Each row has a name. After each piece below comes the name of the row it's from, unless a question asks for something else. Each question is about the rows just above it.

(166): [-49  -6 -59  -4  70  43]
(132): [-38  -6 -66  -7  86  14]
(100): [ 10 -63   7 -63  10 -29]
(43): [  1 -63 -28  15  34 -19]
(37): [-41   1 -66  -8  58  26]
(124): [-66 -62  26   7  10 -10]
(158): [-31  -9 -63  -6  63   9]
(67): [-49  -6 -59  -4  70  13]
Which value is in both (132) and (124)? -> [-66]
Times [-63] occurs in (100): -> 2
[ 10 -63   7 -63  10 -29] is in which row? -> (100)

(56): [26 53 46 36]
(107): [ 47 -58 -61  47]
(78): [-60 -43  47 -42]
Which row holds this, read backwards? [46 53 26] -> (56)
How many times does (107) hold [47]? -> 2
Shared by (78) and (107): -> [47]
[-61 -58] is which row, read backwards? -> (107)
[-42  47] is which row, read backwards? -> (78)
Which value is in both (107) and (78)? -> [47]

(110): [ 44  23  44  43 -14  23  44   1  23]
(2): [ 57  30  -1 -20 -21  11  31  -2 -40]
(79): [-16  16   0   0   0   0   1   0  -1]
(28): [ 57  29  -6 -24 -18  26  32   1 -46]
(93): [ 44  23  -4 -18 -14  15  24   0 -34]
(99): [ 74  38  -2 -26 -26  16  40  -2 -24]
The one value in (99) and (79): -> [16]
[ 26 -18] is which row, read backwards? -> (28)
Count of [-40] in (2): -> 1
The one value in (28) and (99): -> [-24]
How many times does (110) hold [44]? -> 3

(27): [-26 -44 -31   1  -5  30 -19]
(58): [ -2  -6   6  20   2  44 -20]
(19): [-26 -44 -31   1 -31  30 -19]
(8): [ -4  -7 -57 -20  11 -68  -4]
(117): [-23  32  20  -7   9 -54   5]
(55): [ 32  20  -7 -26 -54   6   8]
(153): [ 42  57   6 -26   2  13 -15]
(10): [-23  32  20  -7 -26 -54   5]
[  5 -54 -26  -7  20  32] is which row, read backwards? -> (10)
Which row holds [ -4 -68] read backwards? -> (8)

(120): [-15 -41 -24  -1  25   4 -22   4 -17 -41]
(150): [ 39  -7  -1 -16   1  -1  89   0   1 -36]
(173): [-15 -24  12  47 -26 -13  15   3 -18 -10]
(11): [-11 -22  17  21   0 -31   0   0 -10   4]
(174): [-11 -22  17  21   0 -31 -57   0   0 -22]
(129): [-11 -22  17  21  -7 -31 -57   0 -10 -21]
(69): [-47 -23  29  -2  -2  21  34   5 -25 -36]
(145): [-15  28 -15 -39 -27  27 -52  -2   7 -35]
(148): [ -5  54   2  33  -6 -11 -37   5  -3  -6]
Times [0] occurs in (174): -> 3
Shared by (129) and (173): -> [-10]
Times [-1] occurs in (11): -> 0

(51): [ 26  29  72 -15  -5  -3  16   6  -2 -13 -35 -34  15 -28   3  12]
(66): [ 21 -50   4  14   9  14 -13   0  -1 -25   6 -28   3 -34  15  12]
(88): [ 26  29  72 -15  -5  -3  16   6  -2 -13 -35 -31 -17  15   1 -17]
Which row holds [-28  15] read backwards? -> (51)
Which row holds this, read backwards? [ 12   3 -28  15 -34] -> (51)

(50): [  9 -31 -31 -16  14  28 -31  64  45  45]
(40): [ 33  32  32  45 -68  45  45  46  53 -31]
(98): [  9  75 -31 -10  14  28  12  67  45 -41]
(26): [  9  32 -11 -16  14  28   4  15  25 -30]
(104): [-11 -48 -48 -16 -48 -48  12 -11 -11 -11]
Times [-11] occurs in (104): -> 4
How many times does (50) hold [45]? -> 2
Which row holds [-11 -11  12 -48] read backwards? -> (104)
Count of [9] in (26): -> 1
Count of [31] in (40): -> 0
[ 33  32  32  45 -68  45  45  46  53 -31] -> (40)
The one value in (40) and (26): -> [32]

(18): [-51   3 -72  30 -50  -9  12 -85   0 -20 -28 -59 -26]
(101): [-18  -3 -46 -46 -42  66 -19 -46 -46 -40  29 -22 -22]
(71): [ 41 -47 -50  32  -2 -11   4 -72   0  -5 -41 -54 -41]
(115): [ -2 -23 -46  30 -50  -9  12 -85   0 -20   3 -59 -26]
Shared by (115) and (101): -> [-46]
Which row holds [-72   4 -11] read backwards? -> (71)
How many times does (101) hold [-46]? -> 4
The row with [ -2 -23 -46  30 -50  -9  12 -85   0 -20   3 -59 -26] is -> (115)

(60): [-56  42 -37 -61]
(121): [-13 -14  -2  -8]
(24): [-14   0   1 -15]
(146): [43 -8 11 32]
(70): [-14 -14  -7 -52]
Which value is in both (121) and (70)? -> [-14]
The one value in (70) and (24): -> [-14]
Times [-14] occurs in (70): -> 2
Shared by (121) and (146): -> [-8]
Count of [-7] in (70): -> 1
Count of [1] in (24): -> 1
How many times does (60) hold [42]? -> 1

(34): [-39  13 -38  -8  21  18]
(20): [ -4  -4  67  -9 -37 -12]
(139): [  1 -38 -38 -38 -38 -38]
(38): [ 24  13 -38 -36  10  11]
(65): [-4 -4 22 -9 -5 -4]
(169): [ 17 -12 -12 -14 -37 -23]
(103): [  7  -5 -38 -10  -6  -6]
How many times does (139) hold [-38]? -> 5
[ 17 -12 -12 -14 -37 -23] is in which row? -> (169)
The one value in (139) and (103): -> [-38]
How many times does (65) hold [-4]? -> 3
How many times does (20) hold [-9]? -> 1

(84): [-33  36 -51  29 -12   2   7 -14  -3   5   2   7 -15   7   6   3   8 -15
  17  16   8   0 -15 -10  -3  13  35]
(35): [-31  31 -20 -21  26 -20  12  47 -31  36 -51  29  19  10 -41 -75  47  36
  47  11  36  14  34   9   3  32  14]
(119): [ -8 -16   0   0 -12   2   0 -14  -3   5   2  -1   0   7   6   3  10 -15
  17  16   8   0 -15 -10  -3   6   1]
How many times does (35) hold [36]? -> 3
Count of [7] in (84): -> 3
Which row holds [32  3  9 34 14 36 11 47] read backwards? -> (35)
Count of [47] in (35): -> 3
Which row holds this, read backwards? [ 29 -51  36 -31] -> (35)

(138): [ -4   3 -66   3   9 -26   2  72  47  37  11 -35   0  -7  -4 -26]
(57): [ -1  -8 -11  -3  -7 -16 -16  14 -12   0  -6  -2  -5  15 -10 -12]
(176): [ -6   6  48  -2   4 -40   1  35 -29 -43 -11  23  -3   7 -26   9]
(163): [ 9  3 -1 -9 -3 -2 -2 -5 -4 -4  5 -3 -1 -7 -1  8]
(105): [ 15  -2   8   1  -2  58  -3  30 -44 -67  -8 -57  -3  12  24 -15]
(127): [  4   0  49   3   3 -23   1 -14  44  66  -3 -41   5 -11  11 -71]
(154): [  1  -2  -8 -12  -2   6  -2   7 -51 -53   5  26  -1 -10   6  39]
(41): [ 16   1 -34  10  10  12   4 -28   9  10   0  10  -2  10  -3  37]
(14): [ -6   2 -11   0  -3  11  -4  -3   3  10   3   3   6  -5  -4   7]
Which row holds [10 -2 10] read backwards? -> (41)
[-4 -5 -2] is which row, read backwards? -> (163)
Times [10] occurs in (41): -> 5
Where do [ -1  -8 -11  -3  -7 -16 -16  14 -12   0  -6  -2  -5  15 -10 -12] appear? -> (57)
[ 9  3 -1 -9 -3 -2 -2 -5 -4 -4  5 -3 -1 -7 -1  8] -> (163)
Count of [-16] in (57): -> 2

(172): [-57 -47  27  45 -13  27 -42   6  24  34  27 -48 -39   4 -23 -16  34   4
  55   5  60  -5  -7  28 -53]
(15): [ -7 -17  -8 -11 -12  -5   0  -7  -4 -15   5  -7 -11  -7   3  -5  -7   1
 -12 -11 -11  -6  -5  -5  -6]
(80): [  4 -14  -3 -11   1 -11   5  -7  -9   2  -5  -2  -4   3   4  -7  -9   6
  -2  -5   5   2   8  -4  -8]
(45): [ 23 -52 -14  -4 -57  23  55  -4  50 -63  46 -11 -61 -13  36 -41 -52 -66
 -53 -62 -55 -24 -37 -12  47]
(157): [-2  0  0  1 -6  3 -5  0 -2 -3 -2 -5 -1 -4 -2 -1  0 -5 -1 -2 -5 -3 -6  0
 -1]
(194): [-61  53 -38   0 -66   8 -32  -4  27 -74  56   6 -18 -53 -25  37  27 -28
 -67   1 -78 -41 -55 -16  23]
(102): [  2  58  30  45  36  40 -44  31   0  28 -56 -17  35  -6 -39   6  19 -49
  44  11  -7  -2 -40  12  18]
(140): [-13 -49 -59 -78 -43 -56  37 -46 -27 -68  49  28 -17 -14  43  12 -22  71
 -84 -14 -36  -6  33 -24 -21]
(134): [-5 -6 -5 -5 -5 -6 -6 -6 -6 -4 -8 -6 -5 -5 -6 -7 -7 -6 -5 -6 -5 -5 -5 -6
 -6]
(47): [-13   6  17 -46  28  38 -38  34 -76 -62 -42 -45  57 -44  26  47  31  50
  -3 -19 -90  13 -40   2   5]
(190): [-3 -3 -3 -4 -3 -4 -4 -4 -5 -3 -6 -4 -3 -4 -5 -4 -4 -5 -3 -4 -4 -4 -4 -4
 -4]
(29): [ 4  7 -5 -2  1 -2  4 -2  0 -4 -1  8  5  0  1  3 -2  0 -7  2 -6  0  1 -1
  5]
Which row holds [ 28  49 -68 -27 -46] read backwards? -> (140)
Which row holds [ 28 -46  17] read backwards? -> (47)
Times [-3] occurs in (190): -> 7
[ 23 -52 -14  -4 -57  23  55  -4  50 -63  46 -11 -61 -13  36 -41 -52 -66
 -53 -62 -55 -24 -37 -12  47] -> (45)
How many times does (157) hold [-2]? -> 5

